Here are made-up elements, facts about them, and rows of numbers that follow some of those facts. Name the element behind each unnamed row.

How the elements are related:
suplel Δ:troskal, troflol
gatam φ:koplun
flaflas φ:zame
trabus φ:pufosak Δ:koplun
trekas φ:vokligu Δ:vosur, ludrak, zubo, trabus
trigem φ:mozil
loskil φ:ladi
kuvon Δ:fatru
sitruflin φ:koplun Δ:gruges
pusta φ:mozil Δ:pava, nezel, sisun
broten φ:laflin
pelol Δ:tupubik
tiklim φ:givor
grelin Δ:fiplugrik
pono φ:zedragrir Δ:trekas, kegis, sitruflin
dudaku φ:fluzer
sovir φ:velupler
tostem φ:meklun Δ:gruges
sunom φ:zedragrir
klarerul φ:fimabim
lasil φ:loku
skikor φ:kibusti
rebran Δ:klupok, sunom
rogrok φ:klabraplu Δ:draris
katok Δ:flagek
steskol φ:malum
gunusto φ:gruges Δ:ludrak
zomis φ:trizor Δ:zore, dipen
zosol φ:malum Δ:meklun, stosur
zedragrir Δ:zubo
belel φ:stosto
druklik φ:trizor Δ:brigil, pono
fluzer Δ:tostem, pelol
brigil φ:treskun Δ:zomis
meklun Δ:gragru
lodrona φ:gruges
grifer φ:tinon Δ:fiplugrik, zomis
troskal φ:keklur Δ:gatam
grutus φ:keklur
troflol Δ:tupubik
klimo φ:papor
droklus φ:kegis
mitra φ:suplel Δ:papor, plasko
sisun φ:sumulim Δ:dipen, gatam
rubro φ:defitor Δ:gatam
klabem φ:stosto Δ:vosur, gruges, vokligu
draris Δ:plipek
plasko φ:suplel Δ:plipek, nezel, sisun, gatam
nezel φ:draris Δ:dreklo
driduk φ:kuvon
dreklo φ:bimur Δ:dudaku
gragru φ:drumo Δ:nezel
klupok φ:meklun Δ:dudaku
zore φ:treskun Δ:gragru
zubo φ:gruges
pava φ:stosur
flagek Δ:sisun
diskes φ:duski
stever φ:katok
gragun φ:pelol Δ:treskun
nutropi φ:vosur
godek φ:fimabim Δ:dreklo
fiflek φ:vokligu
fatru φ:grelin
dipen φ:trezon Δ:zubo, dudaku
drobruplos Δ:bruskam, plasko
vosur Δ:vokligu
ludrak φ:pifler Δ:trabus
mago φ:rebran
vokligu Δ:zubo
treskun Δ:zomis, papor
gruges Δ:koplun
koplun Δ:nezel
bazan φ:meklun Δ:fatru
stosur Δ:zedragrir
papor Δ:klabem, koplun
flapo φ:sumulim
sefloflem φ:trizor
toskes φ:treskun
fiplugrik φ:zame Δ:koplun
mikoflum φ:flagek
bruskam φ:kibusti Δ:tupubik, meklun, gatam
flugo φ:trizor

Some elements and their rows:
[  5   1  -8 -15   1   6   1  -9  12  -9 -10   1 -11  -8   5 -10   6   0
   5   7  -6  -5   2   2  -1   3   2   8  11   7   6   8  -3  -5  -8   6
  -5   3   0  -3  -1   1]: treskun
[ 10  -5   3 -11   6  36  -4   1   1  -8 -18   2 -21   0   4   0  -4 -15
   2  16 -15  10  -1  13  -9   4 -10  -7  -3   1  22   3   9  -1  10   0
 -18   3 -12 -20  -1  -4]: kuvon
[  2  -4  -9  -9 -10   6   4   4   7   4  -9   1   0  -7   3  -7  -4   1
   0  -2  -5  -3  -1   1  -5  -4   0   1   4   8   4   7   8  -2  -6   0
   2  10   7  -8   0   0]: sisun
[  9   5  -9  -8   4   6  -4   1  11   1  -4   4  -5  -6   4  -1   3   0
   4  -3 -12  -1  -3   1  -4   2   0   6   6   4   4  -1   4  -7  -2   1
  -9  -1  -1  -5   2  -1]: fluzer
[ 13  -1  -8  -7  -7   6  -1   1   8   3  -6   2   3  -9  10  -4  -2  -1
   0 -12  -5  -4  -2  -1  -9  -6   2  -2   5  11  -1  -1   8  -6  -5   1
  -1   3  -2 -10   2   0]: tostem
[  0   5  -8 -15  -2   2   1   2   8   1 -10   4  -9   2  -1  -6  -5   1
  -1   6 -12  -2  -2   4   3  -1  -4   4   9   4   8  13   2  -6  -7  -1
  -2  11   3 -10   6   5]: flagek
[  5   6 -11 -13  -1   5  -1   1   8   2  -7   2  -8  -5   2  -5  -2  -1
   1  -1  -9  -2   0   2   0   0   0   2   5   5  10   5   1  -5  -5   4
  -7   3   2  -7  -1   0]: klabraplu
[  8   4 -12 -10   4   7  -4   3  11   1  -4   5  -6  -6   6  -4   1  -1
   3  -4  -9  -1  -4   0   0   1   0   5   6   4   6  -2   5  -7  -2   0
  -7   0   1  -5   2  -1]: pelol
[ 1 -3 -8 -8 -9  7  2  1  7  2 -7 -2  2 -8  6 -9 -7 -2  0 -7 -4  1 -2  0
 -5 -2  2  5  0  9  3  8  5 -2 -5  2  3  6  4 -6  0  2]: plasko
[  5   6 -11 -13   0   5  -1   0   8   2  -7   2  -8  -4   2  -5  -2  -1
   2  -1  -9  -2   0   2   0   0   0   2   6   5  10   4   0  -5  -5   4
  -7   3   2  -7  -1   0]: trezon
[  1  -2 -10  -9  -7   7   1   0   9   4  -9  -4  -3  -9   4  -5  -5   2
  -2 -13  -5  -5   1   2 -10  -5   3   4   5   6   5   6   3  -3  -4   1
  -2   8   3  -9  -5  -2]: zomis
[  5   0  -9  -7  -5   7   1  -2   8   2 -10  -4  -2  -9   4  -3  -5   1
   0 -14  -8  -6   3   2 -12  -3   2   5   4   6   1   5   3  -4  -4   2
  -4   7   0 -10  -6  -2]: druklik
[  1  -4  -9 -12 -12   7   3   2   6   4  -7   0   0  -9   1  -4  -4   1
  -1  -6  -3  -1  -1  -1  -6  -5   3  -1   4   8   6   7   2  -1  -4   1
   0   9   6  -6  -3   1]: dreklo
[  4  -3  -9 -10  -9   7   2   3   7   3  -8   1   0  -9   3  -6  -4   0
   1  -6  -4  -3   0   0  -7  -3   2   0   3   8   4   5   5  -2  -5   2
  -1   7   5  -8  -3   0]: fiflek
[  0  -6  -6  -5  -8   6   1   3  11   4  -8   0   1  -7   5  -3  -1   5
  -1  -4  -6   1  -3  -1 -10  -1   3   4   4   8   4   6   7  -3  -5   0
   3   7   6  -5   2  -2]: rubro
[  4  -3  -9 -10  -9   7   2   2   7   3  -8   1   0  -9   4  -6  -4   0
   1  -7  -4  -2  -1  -1  -7  -3   3   0   3   8   3   5   5  -3  -5   2
   0   7   4  -8  -3   0]: driduk
[  5   6 -11 -13  -1   5  -1   1   8   2  -7   2  -8  -5   2  -5  -2  -1
   2  -1  -9  -2   0   2   0   0   0   2   5   5  10   4   0  -5  -5   4
  -7   3   2  -7  -1   0]: bimur
[  4  -3  -6 -11  -9   8  -1   0   8   1  -9   0  -1  -8   4  -5  -5   3
   0 -11  -5  -1   1  -3 -10  -2   5  -1   1   7   0   9   0  -5  -6   5
  -3   6   2  -9  -6   1]: fiplugrik

Name these rows:
No name comes twice in this set of rows, the named rows included.
[ 2 -2 -6 -5 -9  7  2 -1  6  2 -7 -4  2 -9  5 -5 -5  1  1 -5 -7  1  0  0
 -9  0  1  5  0  9  2  8  3 -2 -5  3  1  6  2 -6 -1  1] => mitra
[  2   4  -9  -5   4   6  -3   0   9   1   0  -3  -2  -5   6  -5  -1  -1
   2   0 -10   5  -6   2   0   4  -1  14   0   5   7   4   1  -6  -2  -1
  -4   0  -2   0   7   2] => suplel
[  1   5 -11 -17  -8   5   2  -3   1   6  -2   3  -3 -11 -14   9  -2  -6
   3  -4  -9   1  -3   1   3  -3  -1  -2  11   9  14   3  -6   1   6  -1
 -10   7   3   2  -3   1] => rebran
[  0  10 -11  -5  -3   2   4  -4  12   3 -13   5  -8   1   7  -8 -11  -8
   4  -4 -14   4   1   0   1   3   7   1   7  12  15   3   9  -1  -3  12
   4  -3   5  -8  -5  -6] => draris
[  3   4 -12 -15  -1   4   0   2   9   3  -7  -3  -9  -5   4  -7   2   4
  -3   0  -4   0  -1   2  -3  -2   3   2   3   2  18   5  -3  -4  -9   5
  -8   3   4  -5  -4  -1] => stosur
[  7   8  -6  -9   0   3   0  -3   8   1  -8  -2  -8  -5   0   0   2   3
   3   2 -13  -1   4   3  -9   2  -1   2   4   4   8   7  -3  -5  -7   7
 -10   2   0  -7  -3  -1] => grelin
[  1  -5  -8  -7 -10   6   3   3   9   5  -7  -6  -1  -9   5  -5   1   7
  -3  -3  -2   1  -1   0 -13  -3   4   2   0   6  10   6   2  -1  -7   3
  -1   6   6  -4  -3  -3] => zosol
[  3  -7  -7 -11  -9   8   2  -2  10  -2 -10  -1  -2 -11   6  -9   0   2
   1  -2  -1  -3   0   0  -8  -2   4   3   6   9   3   8   2  -2  -7   3
   1   8   4  -5  -3   0] => zore
[  2  -4 -11 -15 -13   8   3   3   4   4  -6   2   1 -11  -1  -5  -6  -3
  -1  -9   0  -3  -2  -1  -1  -7   2  -3   5   9   6   5   2   0  -2   0
  -1  10   6  -6  -4   2] => dudaku
[  3  -6  -8 -11  -8   8   2  -2  10  -3  -9   1  -2 -11   5  -9  -1   0
   2  -3  -3  -3  -1  -1  -6  -2   4   4   6  10   1   6   4  -2  -6   3
   2   7   4  -5  -2   1] => toskes
[  7   8 -15 -11   8   7   0   2   0   2  -6   4 -11 -11   2  -3  -7  -1
   6  -3  -6  -3  -2   4  -4   4   3 -12   4   2   6   2   1  -8  -3   7
 -13   6   0  -9  -2   5] => gruges
[ 13   9 -14 -19   2   7  -2   1   6  -2  -7   6  -8  -6   3 -11  -6  -8
   4  -6  -7  -8   3   2   5  -2  -2  -1   4   5   4   3   1  -8  -7   6
 -11   3  -2 -13  -4   4] => kegis
[  5  -3  -9 -14 -17   5   4  -1   2   8  -4   1   5 -12  -2   4  -4  -4
  -2 -11  -2  -1  -3  -1  -4 -10   2  -7  10  14   8   2   1   1   1  -1
  -1  10   2  -3  -1   2] => klupok
[ -1  -6 -13 -21 -18  10   3   1   0   7  -2   6   4 -16 -13   4  -8 -10
   1 -16   0  -2  -5  -4   5 -10   3  -7  10  13   7   2  -3   3   8  -4
  -4  12   7   1  -7   3] => sunom

Now the same elements, written a new way:
Named rows:
[  7   4  -6  -6 -13 -17   8   0  -9 -17  32  14  31  -9  -7  30 -27   5
 -15  -3  28  -9 -21   5  14  28   2  11   0  54  20 -10  13  25  10 -17
  13   1   0   1  22  -5  -4  18 -30   0]: dreklo
[  4  -2 -20   8  -7  11 -13 -29 -15 -11   5   8  11  -4   4  -5  -1   9
 -20  -4  -9   5 -27  21  16 -22   3 -11  -9  21  13  -1  15  -5  25   1
  11  -2  14  10   5   4  -3  50 -18   8]: trabus
[  4  -5 -17   4   2  -1  -7 -23 -12 -29  38  10   0  -7   3  -2  11   3
  -5  -3  -6  -4  -8   5  17   9 -10  -8   0  14  13  -9  10  13   6   5
   0 -21  -1  22   6  -4  -5   6 -17   8]: gunusto
[  7   2 -23   4 -16  12 -12 -14  -9   7  -6  19  16  -5  15  -3 -21  11
 -31  -3 -14  -2 -30 -13  19 -23  11 -21 -18  35  16  -2  30   7  25  -2
  11 -16  18   9   4  12 -10  51 -34   9]: koplun
[  8  -7 -22   5 -13   6  -4 -10  -7  -2  17  14  13  -9   2   9   3  13
 -17   0  -4  -7  -6 -30  23   1  10 -22  -8  30  10  -7  18   7  18 -12
   0 -18  13  14   9  -3  -5  12 -21   7]: pusta
[  8  -7 -20   3   2   5  -1 -14  -9  -5  16   3   3  -5   4   5  -2   7
 -12  -1   3  -6   6 -19  21  -2  -6 -19  -3  15   7  -6  12  13  14 -11
  -2 -10   5  15  10  -7  -4  10 -21   8]: draris
[  7 -12 -19   6   9   1   0 -14  -8 -20  19  -6   0  -6  -1   8   4   5
 -15  -6   2  -2  -1  -6  17   3  -8 -11  -1  21  10  -5   4  15  21  -7
   2  -7   7  14  13  -3  -2   6 -15  11]: gragun
[  6  -5 -30   0 -20   2   1 -24 -13 -17  54   1  17  -2   4  14   0   6
  30   8   3  -2   8  -7  20  31 -15   4   2 -12   5 -11  21   4  21   2
 -13  -3   2  17  11 -11   2  12 -17  11]: zedragrir
[  9  -4 -15   6  -6  15   6  -6  -5  16 -11  -4 -11   0  -8  -1   3   2
   1   0  -3 -11 -10  14  18  14  -9 -14 -12  13   3   0  13  20  -2  -3
   2  -2   4   4  10  -7  -8   2 -12   4]: trizor
[  7  -4 -19   7  -8  11   4  -3  -6  -2   7  -2 -14  -3  -5  17  10   4
   5  -3  -6  -9 -14  13  15   8  -1 -19  -7  21   5   0   8  13   3  -6
  -5  -2   7  -3   9  -7  -8  -2  -9   4]: broten
[  8  -3 -21   6  -9  12   3  -4  -6   9   1  -1 -14  -2  -2  11   0   3
   3  -1  -6 -10  -5   1  18   3  -4 -25 -12  15   3  -3  10  16   0  -9
  -8  -4   7  -3   8  -9 -10  -1 -13   2]: plipek
[  7  -4 -19   7  -8  11   4  -3  -6  -2   7  -2 -13  -3  -5  17  10   4
   5  -3  -6  -9 -14  13  15   8  -2 -19  -7  21   5   0   8  14   3  -5
  -5  -2   7  -3   9  -7  -8  -2  -9   4]: nutropi
[  8  -3 -19   6  -8  12   5  -4  -7   2   5  -5 -14  -1  -2  11  -1   4
   7  -2  -7  -9  -8   9  16   3  -5 -19  -7  17   4  -2  10  17   3  -7
  -8  -1   5  -5   9  -9 -10   0 -13   3]: kibusti
[  7  -5 -19   7  -5  10   4  -3  -6  -5   7  -4 -14  -3  -4  17  11   4
   5  -4  -6  -9 -13  12  14   8  -2 -19  -5  21   5   0   8  15   4  -6
  -5  -2   6  -2   9  -7  -8  -4 -10   4]: fatru
[ 12  -3 -28   6 -11  14   0  -4  -3  15   2  19 -15 -12  -2  17  19   1
  -7   0   2 -11   4 -15  24  -4  -3 -41  -3  23  -6  -1   1   9 -16 -12
 -10  -5   9  -1   9 -15  -6  10   7   4]: gatam
[  9  -7 -14   8  -6  17   7  -5  -4  12 -12  -2  -9  -2 -14  -2  15   3
   0  -1  -4 -12 -17  21  19  20  -5 -10 -11  18   4   2  13  17  -2   0
   6  -2   6   7  11  -5  -5   1  -7   6]: flugo
[  4  -5 -22   9  -5  10   0  -3  -4   3   4   1 -13  -4  -6  24  13   3
   1   0   1  -9 -14  12  13  12   3 -25  -9  19   4   2   6  15   5  -8
  -5  -1   7  -2   6  -5  -8  -3 -10   2]: fiflek
[  8  -5 -19   7 -10  12   5  -3  -6  -5   9  -4 -13  -3  -5  15  11   6
   8  -3  -9  -9 -13  13  15   6   0 -17  -4  23   5  -1   8  12   3  -6
  -6  -1   7  -5  10  -8  -8  -2  -8   4]: skikor

Name these rows:
No name comes twice in this set of rows, the named rows included.
[ 10  -8 -25   3  -6   5  -4 -18  -9   6  16  11   7  -9   2   1  -3   6
 -20   1   4  -5  15 -35  27  -4  -7 -26  -8  16   5 -11   7   9   9 -16
  -4 -13  11  15  12 -12  -4  14 -14   6] => flagek
[  9 -14 -13   6  10   7   4 -16  -6  -6   1  -4   5  -5  -9  -9  10   5
 -19  -3   4  -6  -4   3  21  15 -11  -2  -3  17   8  -2  11  18  16   0
  14  -7   4  25  14  -2   1  10 -14  13] => druklik
[  2   5  -8   5   8   8 -17 -37 -20 -18   2  10   6  -3   7 -20 -11   3
 -28  -6  -4   5 -28  41  14 -36  -4 -10  -4  22  16  -2  11   2  10   3
  17  -4  -1  12   1   1  -7  56 -25   4] => gruges
[  8   0 -12   0 -21  -2   0   2  -7  -5  19  20  26  -7   5  17 -16  16
 -18  -2  -1 -12 -26 -29  20  10  19  -8 -11  50  20  -8  33  15  21 -11
  10 -21  10  11  11   5  -8  16 -39   6] => nezel
[  9  -6 -16   3   5   5  -1 -14 -10  -5  13   3   3  -6   5   5   0   7
 -13   0   6  -7   8 -22  22  -6  -6 -23   0  17   6  -6  12  13  10 -13
   0 -10   1  17  10  -9  -4  10 -21   8] => drobruplos
[  8  -2  -3   4  17  11   8   2  -9  -7  -1  -8 -18   0   2  16  10   5
   7  -1   7 -15  -4   9  15  -7  -4 -26  11  19   2   4  11  21  -7 -12
   0   2 -12   3   6 -12  -7  -8 -22   6] => tupubik
[  3   0 -26   4 -21   4  -2 -18  -9 -16  44  11  -8  -5  -4  12  14  -3
  27   2 -10  -8 -15  25  15  35 -14  -4  -9   1   7  -8  10  13  -7  10
 -14 -15   1   6   5  -9  -7  -6  -6   1] => zubo
[ 11 -11 -10   4  10  -3  -3  -8 -15 -16  16   6  -1  -5   4  26   9   8
   2  -3  -2  -7 -13  -5  19   2 -18 -18  -9  18  14  -6   5   8  16 -13
  14  -3  11  17  10  -2   7   4 -18   9] => bazan
[  7  -7 -17   3   6   3   1 -13  -9 -11  15  -3   1  -3   4   7  -4   6
  -9  -2   4  -5   2 -10  18   0  -9 -14   0  15   9  -5  11  16  16  -8
   0  -6   1  14  10  -5  -4  10 -22   9] => kuvon
[ 10 -13 -10   3  13   2   1   2  -9 -15  16  -1   0  -1  18  21   4  16
   6   0 -13 -15  -5 -45  20   5  -7 -23  -6  14  16  -5  29  18  29  -9
   7 -23   6  30   4   7   1 -14 -42  16] => meklun

Now the same elements, written a new way:
Named rows:
[ 16   7 -11   0  12 -22   3  16 -14 -14  17 -11   1]: vokligu
[ 12   8 -11   0  15 -20   4   7 -10 -12  15  -6  -3]: vosur
[  5   5  -2  -5   2  -4  -4   9  -8   5   4  -9 -19]: fimabim
[-7 -5 -3 -8 14 -3  1 -1 -2  0  2 11 16]: ludrak
[  7   4  -7  -3   0  -4  -4   7  -6   4   6  -8 -12]: pifler
[-20  -5  -7 -10  19   1   2   0   2   9   8  18  24]: trabus
[ 11   0  -2   2  -4 -10   3  13  -1   0  11  -8  -6]: malum
[  3  -6   6   4  -2  -2   7  -7   7 -11  -5   9  12]: zosol
[ -5 -10  -3  -9   4   6  -7  -2  -2  10  -8  -1   5]: stever
[ -3  -5  -3  -6  14   4 -16  -1  -3   8  -3   1   2]: toskes
[  9  12   7  13  -8 -10   9   0   3 -13  12   2 -12]: drobruplos
[ -6 -10  -2 -11   1   9  -8  -1  -2  11  -8   0   6]: pava
[ -4 -10  -3 -10   3   7  -7  -2  -2  10  -9  -1   5]: mikoflum
[ -4  -9  -2  13  -9  19  -4   3  -1   4 -16 -31   1]: dudaku
[ -4  -9  27  10 -16   1  11  -1   7  -1   7   2   2]: gatam
[ -3  -1  26  15 -14   1  14  -9   9  -9   5   8   2]: rubro
[ -6 -10   1 -12   5   9  -8  -2  -4  12 -11  -3   1]: flapo
[-26   5 -13  -5   5   4  -4  10  -1   3  -8   1  -4]: trizor

Which element is each row?
No name comes twice in this set of rows, the named rows included.
[-6 -5 -8 -1 25 -7  7 -6 -6 -2  3 -3 11] => klabem
[  8  37  20  17   4 -19   3   5  17  -2  25  25 -20] => treskun
[-3  2 11  4 -2  3  6 -5  9  2 -3 11  5] => gragun
[ 0 -7 -6 -9 17 -9  1  3 -7 -5  4  4 19] => trekas
[-4 -3  6  3 -1  2  4 -7  5 -2 -4  6  7] => rogrok
[ -5  -4   9  18 -25  27   9   8   6 -18 -13 -35  15] => klupok
[-21  18  28   8 -17   6  13  -2  28   3  -9  34   4] => zomis
[ -4  -3   0  32 -20  25   1  -1   6 -13 -21 -34   5] => dreklo
[-5  7 17  4 -6  1  9 -5 15  5  1 19  4] => grifer
[ 10  -5  15  25  -9  -4  20 -26   9 -27  -3   2  -1] => bruskam

